Below is a small trained network, with its code and all its weights. Each question gives an input and a class and asks what happens when units are switched off, that is, made to give their printed mean instead of their output.

import numpy as np


def w(rows, s, z=0):
    codes = np.array(rows[::2]) - 128.0
    scale = np.full(codes.shape[1], s)
    scale[-1] = z or s
    return codes * scale


def norm(h):
    return h / np.sqrt((h * h).mean(-1, keepdims=True) + 1e-5)


def f(y):
    return y / 2 * (1 + np.tanh(0.7978845608 * (y + 0.044715 * y**3)))


def log_softmax(a):
    a = a - a.max(-1, keepdims=True)
    return a - np.log(np.exp(a).sum(-1, keepdims=True))


def net(x, mask):
    res = np.array(x, float).reshape(1, 5) / 4 @ E
    u = 0
    for l in range(3):
        y = f(norm(res) @ A[l][:, :-1].T + A[l][:, -1])
        res = res + np.where(mask[u : u + 4], y, B[l][:, -1]) @ B[l][:, :-1]
        u += 4
    return log_softmax(norm(res)[-1] @ U[:, :-1].T + U[:, -1])


A, B = {}, {}
E = w([
[172,122,253,64,211,110,187,59,164,129,135],'x0',
[69,142,133,101,183,63,105,167,137,148,113],'x1',
[208,117,160,215,177,153,134,231,193,192,96],'x2',
[67,121,209,165,136,184,40,82,170,90,53],'x3',
[117,99,52,183,226,143,146,77,155,106,152],'x4',
],0.0072)
A[0] = w([
[187,218,115,75,150,102,184,131,107,172,172,90],'L0N1',
[28,134,135,50,207,64,122,184,169,192,109,100],'L0N2',
[132,132,221,83,1,90,124,170,83,195,67,2],'L0N3',
[190,123,167,104,77,249,221,69,173,112,182,156],'L0N4',
],0.0062,0.0055)
B[0] = w([
[56,66,157,156,83,91,120,113,195,113,119,200],'L0N1',
[224,184,142,203,105,110,126,55,42,113,108,209],'L0N2',
[198,194,129,113,99,180,42,144,193,104,254,188],'L0N3',
[142,154,137,149,157,36,77,134,79,118,98,252],'L0N4',
],0.0097,0.0041)
A[1] = w([
[180,68,81,123,103,72,191,155,120,155,197,74],'L1N1',
[203,162,146,149,153,136,152,208,210,201,95,18],'L1N2',
[202,98,123,197,82,91,55,128,61,84,134,101],'L1N3',
[131,106,51,162,254,148,128,89,148,90,192,2],'L1N4',
],0.0067,0.0039)
B[1] = w([
[6,196,229,145,46,125,142,126,192,224,93,201],'L1N1',
[2,41,77,127,192,241,156,123,16,2,188,218],'L1N2',
[140,218,51,158,167,178,211,84,122,179,94,255],'L1N3',
[176,187,129,116,74,142,69,144,185,148,233,194],'L1N4',
],0.0094,0.0045)
A[2] = w([
[109,147,147,140,138,200,84,75,191,107,51,4],'L2N1',
[121,117,25,123,72,150,107,162,140,154,82,78],'L2N2',
[146,77,55,174,152,116,92,46,222,159,169,63],'L2N3',
[89,157,96,1,105,130,143,67,93,108,142,79],'L2N4',
],0.0097,0.0037)
B[2] = w([
[50,154,88,120,45,53,225,183,158,215,158,212],'L2N1',
[195,67,254,74,220,17,95,74,154,72,84,242],'L2N2',
[167,157,175,74,72,156,111,176,80,111,139,232],'L2N3',
[124,56,89,218,200,211,148,214,127,132,144,255],'L2N4',
],0.0097,0.0041)
U = w([
[62,55,108,169,174,235,148,170,80,96,133,161],'0',
[167,204,157,101,90,154,59,158,165,118,228,151],'1',
[20,144,156,144,64,73,179,132,184,197,97,123],'2',
[178,82,205,98,191,53,104,86,133,87,62,194],'3',
[157,220,104,213,140,110,144,88,57,137,74,107],'4',
[137,185,87,93,146,161,145,88,134,142,81,117],'5',
[111,108,86,10,102,163,137,80,130,141,82,1],'6',
],0.013,0.0061)

Each question gives the input, the list of numbers given to net, and the class t.
The units are the neurons (one row each of A and B). Each row of codes is followed by its name. A weight is (code - 128) times the scale printed after its matrix; where a second scale follows, it is the last column's (A, B and U).
mask holds one flag per neuron, layer by layer. A switched-off neuron (its flag False) gives its mean, the last column of its row in B, instead of its output. The means were averaged over made-up inputs and are rounded, as every weight is.
A unit's drop is (log p(t) with every unit on - log p(t) with that unit switched off) / (log p(t) with every unit on - log p(t) with every unit switched off).
The circuit of an input: a set's keep is (log p(t) with only the set's units on - log p(t) with every unit switched off) / (log p(t) with every unit on - log p(t) with every unit switched off). Starting from all 12 units, units are removed one at a time, each time the one whose removal leaves the highest keep (on an exact tie, the one counted first), for as long as the keep stays at least 0.8.
circuit, biggest first: the units of the circuit, biggest drop first
unit that matters most: the unit with the biggest drop
k most important neurons: the k neurons with the biggest drops, biggest first
k most important neurons of layer l: the k neurons of layer l with the biggest drops, biggest first
drop when u is switched off: that unit's drop, to one decimal
input [4,7,-7,8,5], class 2: circuit, biggest first => [L2N1]
input [-5,5,3,-2,6], class 1: 3 most important neurons => [L1N4; L0N4; L2N3]
input [1,-5,4,2,6], class 1: 2 most important neurons => [L1N4; L0N2]
input [-5,6,-7,6,8], class 1: circuit, biggest first => [L1N4; L2N3]
input [0,7,6,0,1], class 4: 2 most important neurons => [L0N2; L2N4]
input [-1,-5,-8,8,-5], class 0: 3 most important neurons => [L2N4; L1N1; L0N1]
input [-6,-6,-7,-8,2], class 2: 2 most important neurons of layer 1 => [L1N1; L1N2]
input [4,3,-4,-5,4], class 2: 3 most important neurons => [L1N2; L1N1; L0N1]
input [1,5,-4,-1,5], class 1: 2 most important neurons => [L1N4; L0N4]
input [5,5,2,-3,5], class 1: 4 most important neurons => [L1N4; L0N4; L2N3; L2N2]
input [-8,6,4,5,-6], class 3: 2 most important neurons => [L2N2; L1N1]
input [3,8,-5,6,4], class 4: 2 most important neurons => [L0N2; L1N1]
input [5,-8,-3,6,-5], class 4: 2 most important neurons => [L0N4; L0N1]
input [3,2,-8,-3,5], class 0: circuit, biggest first => [L2N4]
input [4,-8,8,2,1], class 0: 3 most important neurons => [L1N2; L0N2; L2N2]
input [2,-7,-8,-6,-7], class 0: 2 most important neurons => [L2N4; L0N2]
input [-6,5,6,-4,-1], class 0: 2 most important neurons => [L1N2; L0N4]
input [-8,-5,-5,7,1], class 3: 4 most important neurons => [L2N2; L1N1; L1N2; L0N2]
input [-4,-6,3,3,2], class 4: 2 most important neurons of layer 1 => [L1N3; L1N1]
input [-1,-6,-3,2,3], class 4: most important neuron of layer 0 => [L0N4]
input [5,-2,7,8,0], class 2: 2 most important neurons of layer 2 => [L2N1; L2N4]
input [2,-7,-4,-4,-4], class 4: 2 most important neurons of layer 1 => [L1N2; L1N3]
input [7,-3,-7,-4,3], class 0: 2 most important neurons of layer 2 => [L2N4; L2N2]
input [0,5,4,4,2], class 4: 2 most important neurons of layer 0 => [L0N2; L0N1]
input [-8,-4,-2,-2,0], class 3: drop when L2N1 is switched off => 0.0
input [-8,4,-5,-4,6], class 3: drop when L1N2 is switched off => 0.3
input [4,3,-2,0,-7], class 1: unit that matters most => L0N3
